Below is a small trained network, with its code and all its weights. Each question gives an input and a target symbol and asks what happens when units are switched off, that is, made to give their printed mean instead of their output.

import numpy as np


def w(rows, s, z=0):
    codes = np.array(rows[::2]) - 128.0
    scale = np.full(codes.shape[1], s)
    scale[-1] = z or s
    return codes * scale


def f(y):
    return y / 2 * (1 + np.tanh(0.7978845608 * (y + 0.044715 * y**3)))


def softmax(a):
    e = np.exp(a - a.max(-1, keepdims=True))
    return e / e.sum(-1, keepdims=True)


def log_softmax(a):
    a = a - a.max(-1, keepdims=True)
    return a - np.log(np.exp(a).sum(-1, keepdims=True))


def net(x, mask):
    ids = ['βγδεζλξπστψ'.index(c) for c in x.split()]
    T = len(ids)
    res = E[ids] + P[:T]
    u = 0
    for l in range(2):
        q, k, v = (res @ M[l].T for M in (Q, K, V))
        z = softmax(np.where(np.tri(T) > 0, q @ k.T / 2**0.5, -1e9)) @ v
        res = res + np.where(mask[u], z, O[l][:, -1]) @ O[l][:, :-1]
        u += 1
        y = f(res @ A[l][:, :-1].T + A[l][:, -1])
        res = res + np.where(mask[u : u + 12], y, B[l][:, -1]) @ B[l][:, :-1]
        u += 12
    return log_softmax(res[-1] @ U[:, :-1].T + U[:, -1])


Q, K, V, O, A, B = {}, {}, {}, {}, {}, {}
E = w([
[83,60,185,57,220,136],'β',
[84,201,97,121,105,182],'γ',
[126,155,165,154,110,131],'δ',
[116,190,168,178,90,121],'ε',
[154,18,59,135,113,227],'ζ',
[120,138,142,99,153,117],'λ',
[117,99,95,29,219,108],'ξ',
[69,184,16,77,196,156],'π',
[131,232,169,175,8,118],'σ',
[83,167,217,206,45,176],'τ',
[77,85,210,121,151,169],'ψ',
],0.017)
P = w([
[172,21,88,252,100,1],'0',
[36,113,147,53,131,173],'1',
[42,118,139,64,143,167],'2',
[21,114,135,57,134,170],'3',
[41,116,145,61,134,159],'4',
[21,119,142,62,130,163],'5',
[24,120,147,61,132,158],'6',
[31,125,157,64,125,158],'7',
[25,128,151,64,124,149],'8',
[28,130,156,80,123,145],'9',
[26,136,165,70,112,145],'10',
[37,134,177,70,113,147],'11',
[29,142,168,70,116,140],'12',
[30,142,185,74,109,134],'13',
],0.0065)
Q[0] = w([
[161,116,130,131,139,91],'0.h0',
[7,165,174,26,87,191],'0.h0',
],0.014)
K[0] = w([
[46,149,140,122,132,136],'0.h0',
[189,2,15,254,103,121],'0.h0',
],0.0078)
V[0] = w([
[206,61,2,58,207,159],'0.h0',
[111,69,196,130,200,84],'0.h0',
],0.0067)
O[0] = w([
[215,198,194,69,69,138,254],'0.h0',
[70,2,27,52,87,40,126],'0.h0',
],0.0099,0.0065)
A[0] = w([
[184,178,19,130,139,94,169],'0.n0',
[199,171,118,126,37,147,59],'0.n1',
[139,203,75,157,88,126,146],'0.n2',
[123,44,187,120,171,62,136],'0.n3',
[136,113,102,159,27,73,100],'0.n4',
[102,88,167,78,254,188,110],'0.n5',
[169,66,148,124,129,194,181],'0.n6',
[157,153,97,119,158,169,88],'0.n7',
[141,181,193,127,130,126,93],'0.n8',
[10,120,93,190,116,184,143],'0.n9',
[73,202,98,114,145,163,147],'0.n10',
[203,150,186,172,83,43,3],'0.n11',
],0.0087,0.0033)
B[0] = w([
[119,135,242,108,75,186,150],'0.n0',
[85,22,110,163,176,164,237],'0.n1',
[147,81,178,132,203,149,195],'0.n2',
[119,221,91,79,142,148,160],'0.n3',
[120,128,116,79,191,155,136],'0.n4',
[177,147,138,216,68,105,208],'0.n5',
[121,123,55,184,64,114,158],'0.n6',
[138,133,130,96,128,128,153],'0.n7',
[124,48,132,142,104,112,234],'0.n8',
[165,115,97,128,145,27,226],'0.n9',
[178,110,157,151,162,131,254],'0.n10',
[2,88,106,130,115,98,149],'0.n11',
],0.0069,0.0083)
Q[1] = w([
[114,125,255,158,149,110],'1.h0',
[110,60,152,127,95,108],'1.h0',
],0.0082)
K[1] = w([
[225,112,100,152,69,254],'1.h0',
[90,117,2,224,123,79],'1.h0',
],0.0068)
V[1] = w([
[174,129,32,254,116,127],'1.h0',
[66,106,24,88,83,138],'1.h0',
],0.005)
O[1] = w([
[151,199,1,216,154,192,176],'1.h0',
[99,241,73,170,51,50,247],'1.h0',
],0.0098,0.0014)
A[1] = w([
[58,86,82,187,142,175,2],'1.n0',
[118,180,95,55,87,142,226],'1.n1',
[112,49,190,36,193,126,91],'1.n2',
[235,118,98,32,37,78,96],'1.n3',
[190,113,208,194,103,118,108],'1.n4',
[181,130,186,43,117,117,118],'1.n5',
[133,200,144,81,254,118,120],'1.n6',
[118,90,77,114,6,142,161],'1.n7',
[230,219,159,166,206,144,154],'1.n8',
[86,120,54,94,112,38,64],'1.n9',
[122,142,60,131,82,75,16],'1.n10',
[110,83,174,209,46,66,229],'1.n11',
],0.0077,0.0098)
B[1] = w([
[103,103,245,109,68,49,137],'1.n0',
[165,71,149,136,182,74,236],'1.n1',
[148,167,75,130,92,136,229],'1.n2',
[79,129,131,166,101,145,202],'1.n3',
[115,175,134,77,123,138,180],'1.n4',
[86,111,73,149,128,122,219],'1.n5',
[143,152,103,143,94,160,171],'1.n6',
[169,159,149,200,145,73,217],'1.n7',
[87,82,196,107,106,121,232],'1.n8',
[146,178,181,126,127,199,210],'1.n9',
[152,107,158,112,73,191,163],'1.n10',
[153,131,95,99,151,156,254],'1.n11',
],0.012,0.009)
U = w([
[165,115,247,45,41,21,68],'β',
[144,59,234,101,202,168,130],'γ',
[83,159,50,114,213,105,214],'δ',
[18,174,67,149,162,121,188],'ε',
[210,23,137,122,68,98,78],'ζ',
[182,69,117,27,247,7,235],'λ',
[90,43,116,64,67,33,169],'ξ',
[131,108,111,41,16,153,145],'π',
[42,60,148,144,120,71,112],'σ',
[54,170,173,164,2,147,1],'τ',
[215,246,159,89,133,124,74],'ψ',
],0.0064,0.0062)

Each question gives the input, a string of symbols that net reads in full, and the target symbol t.
The units are the heads (2 rows each of Q, K, V and O) and the neurons (one row each of A and B). Each row of codes is followed by its name. A weight is (code - 128) times the scale printed after its matrix; where a second scale follows, it is the last column's (O, A, B and U).
mask holds one flag per unit, layer by layer, with each layer's heads first. A switched-off unit (its flag False) gives its mean, the last column of its rows in O or B, instead of its output. The means were averaged over made-up inputs and are rounded, as every weight is.
A unit's drop is (log p(t) with every unit on - log p(t) with that unit switched off) / (log p(t) with every unit on - log p(t) with every unit switched off).
The circuit of an input: a set's keep is (log p(t) with only the set's units on - log p(t) with every unit switched off) / (log p(t) with every unit on - log p(t) with every unit switched off). Starting from the 12 units with the biggest drops (on a tie, the unit counted first), units are removed one at a time, each time the one whose removal leaves the highest keep (on an exact tie, the one counted first), for as long as the keep stays at least 0.8.
circuit, biggest first: the units of the circuit, biggest drop first
top k neurons: the k neurons with the biggest drops, biggest first
k most important neurons of layer l: the k neurons of layer l with the biggest drops, biggest first
input ε ψ γ π γ σ, target ε: circuit, biggest first => 0.h0
input ξ ψ γ γ γ ξ ε γ π ε β π λ, target ξ: top 3 neurons => 1.n5; 1.n3; 1.n1
input π γ π π π ψ λ ψ ε, target π: top 2 neurons => 1.n2; 1.n1
input π τ γ γ ε γ γ γ ξ γ ζ γ γ, target γ: top 2 neurons => 0.n6; 0.n1
input γ λ γ π γ γ γ γ γ τ, target γ: circuit, biggest first => 0.h0; 1.h0; 1.n2
input σ γ γ γ γ π, target σ: circuit, biggest first => 0.h0; 1.n0
input ε τ γ γ γ γ γ τ γ β, target ε: circuit, biggest first => 0.h0; 1.h0
input ψ γ π ζ ψ, target ψ: circuit, biggest first => 0.n6; 1.h0; 0.h0
input β γ γ ψ γ ψ, target β: 2 most important neurons of layer 1 => 1.n1; 1.n9
input γ ψ β λ, target γ: circuit, biggest first => 0.h0; 1.h0
input ξ γ ζ γ π δ γ γ ψ β β γ β, target β: top 2 neurons => 0.n5; 0.n6
input γ ε π π β ψ ψ π γ ψ γ β ξ γ, target γ: circuit, biggest first => 0.h0; 1.h0; 1.n2
input τ γ ψ ξ, target τ: top 2 neurons => 0.n5; 1.n0
input ε π τ π π ψ π ε, target ε: top neuron => 1.n1
input ξ γ γ ξ ε β σ ψ γ π, target ξ: circuit, biggest first => 0.h0; 1.h0; 1.n5
input δ γ γ, target δ: circuit, biggest first => 0.h0; 1.n8
input β ψ γ τ γ π, target β: 2 most important neurons of layer 1 => 1.n1; 1.n9
input β γ τ σ γ, target β: 4 most important neurons of layer 1 => 1.n1; 1.n9; 1.n7; 1.n10
input π π τ π ψ γ β γ π γ π τ, target π: 2 most important neurons of layer 1 => 1.n2; 1.n11
input δ λ λ δ ψ, target δ: 2 most important neurons of layer 1 => 1.n8; 1.n11
input τ π γ γ γ γ π γ ε λ δ, target τ: 4 most important neurons of layer 1 => 1.n0; 1.n10; 1.n9; 1.n1
